Each row was made from one small tree. Brackets hold a mark, then the marks that hang from it, in alphabetical order. Every link used is in the known rows. Write each row's tree.
Each row is shifted at random along 5 fixed directions that mean nothing.
Known rows:
{tazu {volu {fetesi {mivi fosu}}}}: [-196 -182 -274   -6   48  181   -8  192 -123 -103  -26  -74  160   32
  136  -60  -29 -107  267   12  266   53  -99  -74  361  -10 -348  -91
   17  167  174  -67  224   90  -60  -55 -109 -438   42    5  203  168
  -89  111 -156 -153  -39   95  169   29  -37   51   35  -92  375 -122
  -96   28]
{fogov {begedok fozen {tuzis {desuvo tazu}}} sigel}: [ 111    8  131  -73   20   90 -285  -60  -14  -86   86   11 -144  -75
  118  219  296   30   41    2 -191   29 -129 -125 -112 -159  176   89
   51   72  -97  239   -5 -104   44 -121  115 -163   11  151   79  249
   55   84   18   44  -68  -53  -52   67   43  281 -186   36   61   73
   71    0]
{pira {fetesi mivi} saziz}: [ 241 -365  143  243 -168   85 -308  104 -125 -163   85    2  107  -73
 -196    5   39  227    5  -99 -385   82 -190 -248 -157  -53  226  245
   76   50  -88  116 -131   53  361 -188   84   68  -68  169  189  276
  151   90  191  -55  -98 -517  -57   73  -84  267 -193 -187 -241   22
  234    1]
{pobap {saziz {begedok ruvit tuzis} {pira votup}}}: [   4 -173 -151  143 -124  151  -89  336 -236 -253  123 -161  100 -154
 -105   51 -183 -192  174   -1   89  -34 -162 -174  306  -71 -154   68
   48  135  -17  -91  214   41  131 -171   45 -325 -105   98  347  160
  -56  245  -74  -54  -89 -167 -100   56  -97  182 -205 -218  266  -23
 -136   10]
{begedok fozen {ruvit fogov}}: [  61   18    0 -104 -221  -39   92  124   99 -152  145  -15  119  -33
 -123    0  429 -128  123  186   26  161 -100 -310  -34  318  -36  -52
 -119  188  175   48 -120  -81  -62  -42  217  157   20  148  222  191
  -68  -55  283    0 -169 -313 -271  251 -123   49 -178   -6  -32  -57
  352  -10]
{pira {begedok {ruvit fogov}} fetesi pobap votup}: [-111 -126 -134 -111   -3  244 -236   50  -35   27 -102 -125   99   26
  105   20  114  -67   89  101  223    3   23 -140  100  -78 -174  -39
  123  147  111  250    4  -78   28  -70  -53 -128 -112   94  264  105
  -49  182   -7  -72   20  116   -1  -15  122   32    6  120  202  -69
 -290  -26]
{pobap {saziz fozen {pira {begedok ruvit}}}}: [-115    9   10 -155 -188  113  -41  225   45 -108  182 -125  -18 -109
  101   85   77 -272  137 -141  166 -122 -105 -158  360  -18 -161  -14
  -48   72  -32 -169  154    8   -9  -99   -9 -365  -30  -48  153  107
 -103  138  -59   16 -154  -49 -276   -2   70  220 -136 -116  278 -190
   -2   -5]
{fogov {begedok {tuzis {desuvo mivi} votup}} labus ruvit}: [  80 -108   58  -42  -33   69 -344  120  -93  -35  202  -62 -186  -79
  141  227  107   -7  109 -109 -134   -3 -199 -116  -19 -134  130  124
   74   88 -116   64  145   41  101 -200   82 -170  -10   -5   34  221
  -33  157   28  123  -12 -124   20  111   26  313 -183 -170  176  -12
  144   99]
{pobap {saziz {pira {begedok fozen ruvit {tuzis {desuvo mivi}}}}}}: [  92   82  200 -176 -255   45  -95  104  167  -51  237 -130  -34  -44
   27  140  343 -157   51  -84   56   43  -52 -216   52  142    5   40
  -51  220   15  -32  -53  -79  -81 -111  124  -84   16   -6   72  167
 -103   70  228   53 -171 -202 -286  111  124  285 -211    4   64 -137
  227   27]
{volu {fetesi {mivi fosu}}}: [ -62 -208  -63  -24   65  148 -196  -10  -56  -43  -70   52   98   63
  130  -48  195   76  110   67   35  137  -42 -153   57   -3 -108  -39
  105   96   70  170  -33   -1    0  -86  -49 -190   55  120   55  244
   -7  -28  -26 -122  -38   44   83   24   50   75   30   44  156  -30
  -17  -31]
{fozen {goto {begedok ruvit} {desuvo tazu} saziz} sigel votup}: [  10   50  195 -145  -55   94 -103 -139  217  -86   88    7 -205   54
  400  260  441   -6   86 -116 -203   33   -1 -161    8 -254  101  187
   -8  -11   36  212 -187 -132  -30 -130  -58 -351  111  -57 -104  334
   49  162  -99  120  -91   71 -150   46  151  446 -120   -4  137  -12
  135  -49]
{votup {pira {fetesi mivi} pobap saziz} volu}: [-118   21   19 -312 -153  110   -1  140  184   22   33 -182  214  -38
    2   53  179 -183  111 -120  314   -2    0  -99  308  148 -196  -42
 -112  272   70 -172  124   39 -137   71  -23 -116   21   22  242  -56
 -180  153  229  -61  -71   -2 -116  -64  156   65   -9  156  180 -216
  -39  115]
{votup pira {volu fetesi}}: [ -55  -73   72 -244  111  165 -463  -76  -65  -71  -56   38   42 -137
   16  197   97  -33   18 -163  -90  -29  -75   73   38 -246   82   29
  223  -48 -226  181  179  -38  157   68   10 -144  -65   85  166    2
   31   14   20  136  -14  116  -53 -184  237   26   48  217   11   -8
 -266  -43]
{fozen begedok sigel {votup pira volu}}: [  -4  -68   58 -160   77   69 -365   48    6 -101   14  -60   51 -114
   51  185   87   20   72 -130 -208  -60 -107  -33   43 -252  133   77
  112   -1  -98  149  110   -9   78  -34  -10 -188    2   65  201   51
   41  141  -21  116  -16   86  -54  -67  171  155  -75  102   49   44
 -144   13]
{pobap {saziz {begedok {tuzis {desuvo mivi} {votup volu}}}}}: [ 184 -179  -36  231   27  120 -190   40 -171 -209  -85  -12   99   27
  -76   97  114  178  119   62 -135  150  -64 -154 -105  -22   58   84
  129  222   13  196  -94  -35   80 -124  133 -111  -49  219  205  328
   93   53   61 -119  -20 -221  129  140 -103  230 -185   -9   35  159
   22  -10]
{pira begedok pobap saziz sigel votup}: [ -89  -95   38 -218  -50  234 -290   38   57  101 -123 -154 -107  -28
  248  154  114  -12   86 -117  172 -139   -6  -74  155 -264  -67   49
  105   77  -52  173   79  -51   50 -117 -172 -301 -101   46   66   68
    1  260 -111  -81   13  122  -11 -166  206  156  -36  131  264 -110
 -327  -11]
{pobap {saziz {begedok tuzis} {fozen sigel votup}}}: [   6  -33 -239   99   45  100  141  196 -133 -248  -66 -108  222    4
  -61  -31   48  -92  198  313  150   88  -34 -222  207   48 -230 -132
  -56  284  208   69   44  -37 -151  -62  139 -255  -50  309  407  242
  -25  101  -74 -201  -93   -9    7  118 -215   60 -220   73  337   75
 -129   -7]
{pobap {saziz {begedok {fozen goto sigel} ruvit {tuzis desuvo}}}}: [ 180  -21  -58  194    1  151 -173  143 -243 -295   40  -21  177  -85
 -184   51  -74  -46   70  336  -32   61 -102 -223   13 -129  -58   -6
  151  172   54  236   48 -117   91  -98  243 -186 -192  312  431  233
   38  122  -98  -25 -127  -91  -92   66 -154   52 -292   41  138   79
 -172 -122]
{saziz {pira {fetesi mivi} pobap sigel {votup volu}}}: [ -45 -215  -25  -93   32  149 -283   52  -63  -20 -142  -81  148  -55
   -8   53  159   92   42  -95  -20  -39  -37  -90   69 -124   27   66
   70   72   -6  216   16   32   80 -108  -95  -72   -7  147  211   61
   46  222  123 -132   10  -28   41  -42  120  143  -26   57  102   26
 -160   93]
{fogov begedok ruvit sigel}: [  14 -257   -7  149  -29   78 -278  130 -116 -137  140   43  -80 -106
   62   40    8  106  137 -147 -310  -79 -230 -233   77 -152  144  184
  -38 -118  -96   -1   19  129  284 -262    6 -286   36   23  108  297
   87  126 -133   10  -54 -242   19  104 -141  370 -119 -349   85  -17
  164   11]
{saziz {fozen goto sigel}}: [  68 -119   -2   66  -48  -57  142  -10   90 -191   87   93   -3  -18
  134    0  465   11   82   73 -222   87 -108 -285  106   -3   76   35
 -161  -12  119  140 -215  -13  -43 -202   51 -234  178  108   44  365
   91   -1  -60 -128 -180 -199 -176  218 -126  337 -204 -135  133   91
  409   15]
{pira {fetesi volu} pobap {saziz begedok fozen} votup}: [ -35 -141  -15    8 -102  133 -109  140  -68 -126  -89 -139  182  -46
  -23   41   31   19   59   10   89  -43  -75 -140  134  -70  -74   42
    7  168   95   46   19    1   56  -72  -45 -126  -73  195  349  106
   17  212   80 -163  -41  -94  -45   10  -10  146 -134    3  147  -15
 -110   52]
{fetesi {mivi fosu} volu}: [  47  -72  496 -444 -206   57 -553  -91  238  128  196   -5 -341  -40
  345  272  409  113  -17 -552 -263  -60 -208  -11  -89 -290  298  274
  207 -148 -256   50   59   -7  184  -76 -195 -148  108 -199 -315   65
   54  120   87  222 -107  -97 -206 -115  438  347  -45  -24  -94 -242
  221  -43]
{goto {saziz {begedok {tuzis {desuvo tazu}}} {pira sigel}}}: [  57   -1  182  -27 -171   55  -63   94   41 -209  186  -66  -26 -135
   40  212  247 -103   88 -134 -157   15 -121 -156   77  -24   89  195
 -115  122  -86  -16  -51  -51   31 -113  107 -146   47   86  157  192
  -41  161  112   66 -117 -216 -199   60   56  386 -207  -98   28   27
  192  113]
{pira begedok fetesi pobap sigel {votup volu}}: [   5 -300  -61  140  -19  143 -155   27  -41  -45 -148  -79  163  -26
   -2    2  141  163   80  -13  -71  -32  -56 -189   65  -95   16  129
   -3  100   89  214 -146   25  136 -205 -106 -136   -5  152  264  190
  109  190   29 -212    9 -124   65   44   -7  242  -41  -57   53   78
  -43   64]
{tuzis {desuvo fogov mivi sigel} votup}: [  10   94  166 -382   15   46 -315  -55  167   77  -17  -39 -124   14
  218  301  512   54  107 -183  -69   98  -19  -10 -195  -40  191   33
   59   84  -98  240   -9 -109 -119  -41   31   28   59   40 -143  115
  -15   47  223  105   20  -23  -28   35  226  191  -60  179   27    6
   94   68]
{tuzis desuvo {votup volu}}: [  83 -237 -224  259  233  138 -191  -55 -276 -234 -275  127  179   55
  -46   36  158  233  148  221  -93  179  -28  -87 -103  -78  -20  -48
  172  154   68  379  -89  -36   52  -66  116 -115  -57  294  249  312
  119  -43  -47 -216   47  -13  291  140 -141   70  -44   76  113  261
 -109   17]
{ruvit {fogov {begedok {fozen votup} tuzis} labus sigel}}: [  63 -324 -474  364   95  126   76  271 -355 -289   18  -78  129  -36
  -58  -51 -142  -51  239  299  -24   83 -244 -243  226 -112 -195  -11
  -29  203  191  135  170   92   99 -256   97 -353  -58  215  406  393
   50  236 -229 -254  -52 -180  228  262 -427  170 -219 -247  372  181
  -24   65]
{ruvit {fogov begedok sigel}}: [  39 -277 -199  232  -95   33   21  279 -136 -281  104    6  170  -95
 -134  -52    2   35  218   65 -174   51 -228 -294  125  116  -27  107
 -164  101   92  -72    1  122  158 -180  132 -100   25  166  349  288
   30  112   11 -121  -72 -401   38  248 -315  234 -162 -304   34   80
  221   95]
{pira fetesi pobap {saziz {fozen goto}} sigel}: [  39 -135   24    2  -19  179 -179   -2  -35  -44  -26  -35    6  -68
  105   73  114   -8    1   22  -53  -92  -68 -145  126 -301   20   67
   61  -26  -35  246   -9  -40  145 -166  -64 -316  -90  142  161  181
  104  210 -162  -88 -105  -41 -124  -91   28  211 -171   18  186  -20
 -114  -62]
{begedok fozen {tuzis {desuvo {fogov labus} sigel tazu} votup}}: [  15  263   53 -429   31   99 -188    7   33    8   62 -143 -137  -83
  168  386  348 -248  123   70  178   58 -100   50  -20 -149    9  -83
   99  216 -114  237  282 -205 -204   51  120  -99  -84  146   73   24
 -114  152  101  149  -26  174 -108  -30  164   23 -160  290  257    0
 -133   43]
{desuvo begedok {fogov labus ruvit sigel} mivi {volu fetesi}}: [ -79   93  -68 -223  -27   56 -253  210  -41 -124   19 -160  213  -72
 -119  146  -54  -59  183   19   65   53 -158  -59  -18  105  -18  -25
  -62  206  -12  -77  235    8  -18   57  197   89  -69  155  361   51
 -147  113  205  158   30 -128   90   22  -81  -15  -42   65   44  -83
  -55  103]
{begedok {fozen {goto desuvo saziz} sigel {votup pira}} ruvit}: [ -94   85    6 -315  -94  125 -227  263  -31  -99  268 -141 -114 -236
  160  290  -70 -381  123 -125   71 -190 -148  -32  322 -375  -54   61
  115  -48  -88  -17  445   -9   60  -99  -56 -472 -111  -70  141  -33
  -72  335 -149  223 -131  127 -317 -108  174  131 -214  -69  347 -152
 -203  -44]
{goto begedok desuvo fosu saziz}: [-121  -81   -5  -89 -149  199 -173  194  -90 -238  100  -45  -59  -84
  222  152 -103 -121  182 -134   55  -41 -126  -70  230 -188 -146  142
  111  113  -21  -73  204   23  118  -31    2 -374 -109   33  161  148
  -55  213 -196   53  -86  -13  -59  -81  151  164  -52 -104  183 -122
  -94   20]
{pobap {saziz {pira begedok sigel}}}: [  22   93  286 -322 -128   87 -174  -79  246  -30  -29  -26   17    2
   66  113  426   19   30  -76   27  -14   25 -147   21   60  -14    9
  -40  124  -52   85 -158 -123  -92   50   91   -3    7  115  114   97
  -33  -28  157   15 -115   -4 -202  -57  206  182  -35  287    1 -117
  -41   14]
{ruvit {fogov {begedok fozen tuzis} labus sigel}}: [ -82   18  -96 -270 -168   86  -52  342  -17  -87  331 -204 -126 -209
  116  190  -36 -391  224 -102  167 -129 -278  -94  370 -125 -149   53
  -86  119  -34 -211  471   65    7  -96   53 -331  -41  -42  252   26
 -138  293  -76  123 -103  -73 -176   38  -16  168 -200 -132  346 -161
  -20   95]
{begedok {fozen {votup volu}} {tuzis {desuvo sigel}}}: [ 111  -31  -98  -18  221  143 -211 -184 -101  -70 -165   -1  -45   63
  140  159  363   73   64  170  -52  156  -10  -30 -116 -273   40  -54
  201  132   65  503  -26 -148  -50 -102   49 -255  -27  204   81  279
  113   60  -99 -112  -32  139  133   45   28  125 -121  243  223  166
 -142  -76]
{goto {desuvo volu} {saziz {fozen votup}}}: [ -79   58   -5 -285 -109  106 -243  253  -91 -184   94 -120  -72 -188
   87  309  -96 -212  174 -182   61 -117 -149   73  143 -231  -18   60
  121   64 -121 -104  416    1   86   54   51 -241 -169   65  231  -43
  -55  217  -14  192  -49  -60 -136 -113  115   63 -179    2  172  -96
 -181   23]
{saziz {begedok {fozen {goto desuvo}} ruvit} {pira votup}}: [ -86   12  104 -249  -98   77 -340  142  -60 -165  138  -25 -110 -206
  140  234  126 -203   16 -112  -11 -120 -112  -67  129 -243   47   75
  156  -71  -91  107  189  -83   64 -110    8 -230  -35   17  142   46
  -32  186  -10  159  -84   63 -308   -6  235  177 -155  -39  184  -17
 -123  -12]
{saziz fozen {pira begedok fetesi pobap {votup volu}}}: [ -22  -76   95 -132  -27   34 -167  -54   67  -81 -135  -17  167  -37
  -13   67  387   83  -45   27  -43   -4    3 -143  -29   50   63  -22
   -7  124   47  224 -204  -72  -47  -33   25   85   21  220  244  105
   24   29  227 -114  -57  -33 -137   54  129  150  -63  175    3   85
   27   96]
{begedok ruvit {tuzis {desuvo mivi sigel}}}: [  79    6   49 -135  140  223 -449 -190  -53   57  -42  -24 -199   64
  228  186  351   45   35  -16  -67  144   13  -36 -194 -289  121   36
  274   41  -73  482  -28 -171   57 -135   54 -226  -46   57  -83  258
   54   89  -85   70  -22   97   69  -57  195  177  -79  191  147   -6
 -143 -132]
{fogov {begedok {tuzis desuvo}} labus ruvit sigel}: [  99  259  319 -437  112  112 -552 -207   57   16  -61   57  -75   -9
   46  253  342  110  -33  178  -43   33  -21  -48 -321 -113  120  -47
  167  136 -134  341    1 -205  -61  167  318  211 -140  297  217   30
  -54  -66  156  238  -11  211  -13 -104  188  -20  -55  537   12  -47
 -264    2]
{votup {pira begedok {fetesi mivi} saziz} volu}: [  58 -319   56  163  -98  125 -153  -19   37  -78   24  -55   96   18
   40   13  174  135   26 -248 -195   36 -101 -185  120 -101   48  204
  -14   85    8   50 -175   77  184 -210 -106 -256   83  -59   79  306
   95  121   71 -161  -89 -242   16   71   46  428  -26 -153  -20  -16
  197   57]
{goto begedok fosu saziz}: [-128  -48   10 -164 -157  163 -152  254  -91 -237   72  -90    2 -123
  121  131 -141 -148  186  -91  108  -61 -152  -67  266 -131 -166   81
   98  131  -62 -111  268   20   91   37   29 -288 -128   96  240   75
  -83  197 -151   61  -89    5 -108 -125  139   33  -62  -32  177 -150
 -141   19]
{begedok {tuzis {desuvo volu}}}: [  73 -173 -281  181   57  168 -180  208 -344 -283   26  -63   91 -121
  -81   85 -177 -106  184  104   31   91 -175  -25  136 -181  -87   17
  147  164  -22  104  287   17  153  -81  158 -300 -144  176  378  173
  -15  173 -164  -45  -24 -130  148   33 -115   61 -174 -100  207   87
 -158   22]
{tuzis {desuvo fogov mivi {tazu volu}} votup}: [  31   23 -117  -67   34   35  -64  102  -53 -164 -108  -31  147   33
  -29  200  300   61  219   89   30  206  -62  -69 -148  194   14  -62
  -10  300   57  149    8  -92 -146   54  174  100    6  201  177  191
  -56   32  274  -33   35 -164  158  200  -86   64 -109   66   21  130
  141  127]
{tuzis {desuvo fogov} votup}: [  92 -121  118  -69  -97    4 -199   48   65  -67  158   27 -119  -70
  146  232  382   14  115 -223 -235   71 -158 -106  -64  -45  209  145
    1    8 -104   95  -37    1   72 -165   12  -77   75  -36  -90  212
   28   52  138   63  -51 -256 -112  162   70  346 -141 -158  -15   52
  337   95]
{goto begedok desuvo {fosu mivi}}: [ -32 -259  -61  108 -202   65 -127  295 -132 -281  160    6   33  -90
   58   38   -9    6  164 -121 -139   52 -167 -236  116   58    3  178
    2  129   74  -86   57  124  143 -175   60 -184   17   46  155  259
  -19  157   20  -25  -96 -324  -55  134   -5  239 -126 -335   23  -21
  275  121]
{pira {begedok {fozen goto}} fetesi sigel}: [  39 -151   94  -28  -78  101 -197   15   12 -100   71  -19   -1 -110
   76   66  185  -10    4  -19 -142  -76 -116 -175   98 -230   55  122
   30  -26   -3  211  -37  -49  127 -185   -9 -235   -2   85  195  202
  109  132  -60  -36 -116  -69 -196   10   98  258 -131  -37   54    2
   24  -19]
{saziz begedok {fozen goto}}: [ -59  -46  145 -171 -150  -26  -67   78  116 -147  211   35 -185 -138
  274  158  335 -150   54 -208 -138  -68 -154 -152  208 -133  102  108
  -52 -101  -60  -33   15  -16   13 -158  -23 -325  148  -50  -17  206
   14   78  -81   81 -149 -101 -342   79  130  352 -189 -170  161  -31
  279    1]
{pira {begedok fozen tuzis} {pobap saziz} sigel}: [ 140   19   54  -40 -300    8  125  270   89 -129  128 -173  243 -109
 -257   -8  168 -120   95  245  146   26  -95 -340  107  325  -86  -33
 -189  381  150  -73  -49  -33  -85  -61  215  108  -92  308  435   79
 -110  126  263 -112 -170 -331 -268  118 -134   41 -291   40   34  -81
  167   62]

Which tree is each row?
[ -70  161  -32 -303 -176  -27  177  235  128 -165   78 -131  297  -42
 -143  118  247 -208  239  119  255  169 -131 -136  105  431 -187 -109
 -236  406  131 -219  144  -63 -254  218  248  230   33  184  388    4
 -248   21  426   72  -58 -193  -76  134 -112  -81  -72  137   26 -114
  209  183] | {desuvo {fogov labus} {tazu {volu {fetesi mivi}}}}
[ 131  -10   -2  -83 -131   20 -212  317  -95 -212  329 -156   34 -217
  -75  192 -109 -235  113  128 -143  -34 -259 -175   94 -217   56  129
   59   77  -13   40  283  -31  118 -100  168 -112 -115  106  401   49
  -59  306  -38  272 -103 -127 -255   59  -37  101 -334  -84  114   -9
  -27    1] | {fozen {begedok {ruvit {fogov labus}} tuzis} goto sigel votup}
[  45   83  -29  -19 -133   15  -50  229  -43 -152   56 -167  210  -48
 -174   76  121  -19  185  260   77  197 -140 -243  -87  291  -17  -17
  -55  335   69   32    8 -116 -111  -57  202   80  -21  320  279  175
 -148  109  198   18  -69 -198  -42  121 -118  -11 -191  -18   19   -5
  147   10] | {desuvo {begedok ruvit tuzis} {mivi fosu} sigel tazu}
[  84  -84  -61   27 -106   13 -135  189  -69  -91  109 -143   36  -14
   -8   52  170  -19  113  157    0  156 -148 -232  -51   93   10  -16
   84  225  128  139   12  -50  -37 -211   55 -111    9  142   97  274
  -53  111   81  -47 -113 -166  -75  183  -41  100 -231 -108  136    3
  209  -37] | {desuvo {begedok {fozen votup} ruvit tuzis} {mivi fosu}}
[-172  -46 -414   83   11  142  199  280 -162 -265   -1 -100  160  -48
   81   47  -63 -260  360  102  350   86 -100  -68  411   81 -343 -102
 -118  266  129 -161  293   24 -133  -18   75 -447   13   75  342  173
 -165  150 -156 -137    8    7  167  114 -168   88  -63 -169  408    2
  -65  108] | {tuzis {desuvo tazu volu}}
[  24  -44  119 -149   36   98 -281 -116   52  -87  -55   40  -72    3
  153   99  367   81   17   -4 -172   35  -39 -127  -87 -157  113   14
  109   20  -10  335 -126 -109   34  -64   61 -119   11  136   67  246
   92    1  -30   -5  -82   42  -91   -9  146  157  -65  165   27   23
   -2  -67] | {goto {begedok {fozen sigel}}}
[  17 -211 -119  184    6  146  -37   64 -172 -255    6  -49   -7  -45
   86   54  107  -32   68  -18 -167    5 -111 -156  181 -233  -24   96
    4   74   24  190  -57   25  128 -225   15 -391  -20  126  179  372
   91  197 -185 -163 -139 -132  -22   50  -77  342 -173 -145  225   95
   41   32] | {goto {begedok tuzis} {saziz fozen {pira sigel}}}
[  58  -77   73  -69  -80   13 -134   46   70  -38  155  -43 -106  -56
  113  100  365  -46   98  -42 -188   27 -123 -225   -5  -91  133   67
    4  -32   45  183  -51  -39   54 -225  -23 -187   72    1  -11  240
   64   89   30   33 -127 -128 -214  126   12  254 -190 -112  103  -32
  237  -62] | {begedok {fozen sigel votup} ruvit}
[-106   62    1 -287 -177   85   24  180  129   -9  100 -127  -34  -82
  152  102  197 -258  138  -53  273  -56  -58 -129  282   53 -137  -84
  -83  152   12 -124  162  -12 -100  -10    0 -233  -32   49  120   28
 -144  132    7  -17 -111  -37 -227  -48   76   76 -151   50  291 -196
   16   18] | {pira pobap {saziz fozen}}
[   4  -20 -113 -117   54  131 -174   86  -90  -78   16 -124   35  -48
   39  158  131 -121  117   68   77   53 -138  -81  112 -121  -85  -20
   56  168  -12  179  145  -53  -17  -83   89 -169  -64   85  208  161
  -73  175   -6    1  -40   39   29   45  -14  104  -81   75  257    4
 -110   75] | {desuvo {fogov {begedok ruvit {tuzis {votup {pira sigel}}}} labus}}
[-107  -22   -4 -184   21   68 -118   10   34  -87 -171  -52  102  -52
   70   86  348   -5   52   30   96  -36    7 -117   99  -12  -35  -53
   -7  116   81  213  -62  -71 -117  -65  -27  -96   49  184  211   89
   -8  117   90 -141  -27   96  -75   29  113  113  -55  164  198   72
 -117   68] | {saziz {begedok fozen} {pira pobap sigel {votup volu}}}
[-168   35 -140 -223  -36   67  -30  302  -33  -81  127 -164   56 -138
   56   98  -13 -274  212   60  248 -115 -162 -147  371   -7 -237  -98
  -91  156   79 -132  343   44 -123  -81   34 -307  -11   48  296   46
 -156  196  -37    0  -68  137 -101   53  -52   58 -102  -36  436 -123
 -122  102] | {fogov {begedok {fozen {votup pira}} ruvit} labus sigel}
[ -76  -25    4 -169 -157  291 -256  205    5   51  111 -226   70  -87
   30   92 -134 -216  133  -31  249 -179  -96 -141  262 -158 -209   57
   66  129  -28    6  220  -30  127  -70  -31 -245 -223   15  338  -19
  -92  316  -85   83  -53   31 -150 -155  102   81  -81   40  221 -256
 -349  -45] | {pira {begedok {ruvit {fogov labus}}} fetesi {pobap saziz} sigel}
[-141   13  229 -449 -142   30 -221   45  240   69  171  -54    2 -104
  160  184  320 -142   81 -333   55  -35 -104  -35  193   25    6   68
  -12   35 -104 -158  147   41  -61   13 -127 -150  141 -116  -48  -50
 -121   35  207  144  -92   37 -235  -73  322  171   41   64   64 -205
  131   70] | {votup pira {volu {fetesi {mivi fosu}}}}
[ -57 -114 -148  -99  -12  206 -264  246 -186 -125  -17  -97  124 -166
  -73   88 -211 -170  106   11  178  -76 -110  -41  267 -132 -130  -64
  141  119 -141   11  325   29  136   17   42 -242 -203  165  326  -24
  -98  208 -103  -18  -38    8  -27 -166   48  -78  -93   61  235  -80
 -349   -1] | {votup {pira pobap saziz}}
[ 125  -45   17  -81  -17   82 -166  -19  -35  -53   80  -44  -79   -1
   39  142  350  -26  118  106  -92  127 -125 -171  -94  -62   40   58
   53  113   17  256  -19  -74   30 -109  118   -6  -29  118  111  232
   14   85   84   53  -71 -106  -46  137  -54  170 -149   72  119   23
   77    5] | {begedok {ruvit {fogov labus sigel}} {tuzis votup}}
[ 129   14   68  -30   24   34 -202   39  -51 -151   42  -35  -12  -70
   -5  219  234   71   95   78 -184   41 -153 -118 -130  -73  133   56
    5  162    7  190   23  -77   -7  -72  140  -75   -3  213  222  211
   48  113  109   23  -56  -98   13  138  -65  217 -226   31   46  115
   89   55] | {fogov {begedok {fozen votup} {tuzis {desuvo {tazu volu}}}} sigel}
[   4 -104  -78   49  -86  -59  115  149    3 -252   -8  -14  176  -45
  -65    0  283   -5  157  120  -22  118  -96 -239   80  206  -40  -24
 -117  200  194    2  -90  -11  -94  -78  122  -36  104  194  289  234
   -9  -16  156 -136  -82 -195  -96  237 -134  132 -157  -52   77   99
  246   62] | {saziz {begedok {fozen {votup volu}}}}
[ -21   11  -46 -175  126  150 -340   21 -109  -26   37  -75 -134  -57
  166  160  123  -75   91   62    4  -46  -95  -66   54 -287   12  -41
  147   35  -50  256  192  -42   17 -112   29 -309  -65   96  129  167
    9  152 -133   51  -28  194    4  -15   81  122 -129   77  313  -27
 -202  -45] | {fogov {begedok {fozen sigel} {tuzis votup}} ruvit}
[  57 -383 -215  431  -65   92  151  160 -110 -229  -74  -34  425   68
 -189 -241   91  137   80  193  -29  188  -37 -386  171  282 -147    7
 -176  304  264   47 -309  102   32 -216   60  -88   73  233  358  389
   -9   89  127 -403  -89 -334  107  246 -265  238 -103 -198   88   99
  240  123] | {votup {pira {fetesi mivi} pobap {saziz begedok}}}
[-136 -203 -111   29 -140  -43  210  238   92 -115   82  -79  304  -18
  -10  -50  234  -50  219  -19  129   90 -100 -251  329  345 -207   -5
 -251  272  222 -244  -48  155 -188 -145  -95 -155  219   25  176  179
 -131   28  233 -214  -68 -125  -38  253  -67  230   -3 -210  186  -12
  351  222] | {tuzis {votup {pira begedok} {volu {fetesi {mivi fosu}}}}}
[ -45  113  -21 -353   41   68 -143   22  101  -70  -68  -41   64   10
   76  112  337  -56  114  175  103   60  -13 -112  -29   24  -82 -132
   18  176  109  213   40 -128 -172   88  141   24  -23  204  248   88
  -49   19  111   21  -41  121  -63   53   70  -38  -78  322  128   -8
 -143    2] | {ruvit {fogov {begedok {fozen sigel votup}}}}
[ -56   92   90 -175   25   68 -175  -83  -21 -208  -94  112   16    5
  162   66  339    7    2  227   14   85  -16 -167  -33  -80  -40  -75
  154   39   68  308 -118 -195  -86   23  129 -108  -10  237  154  217
    9  -40  -84   20 -122  159 -187   26  126    6  -92  213  143   25
  -42 -109] | {saziz {begedok ruvit} {fozen {goto fosu}}}
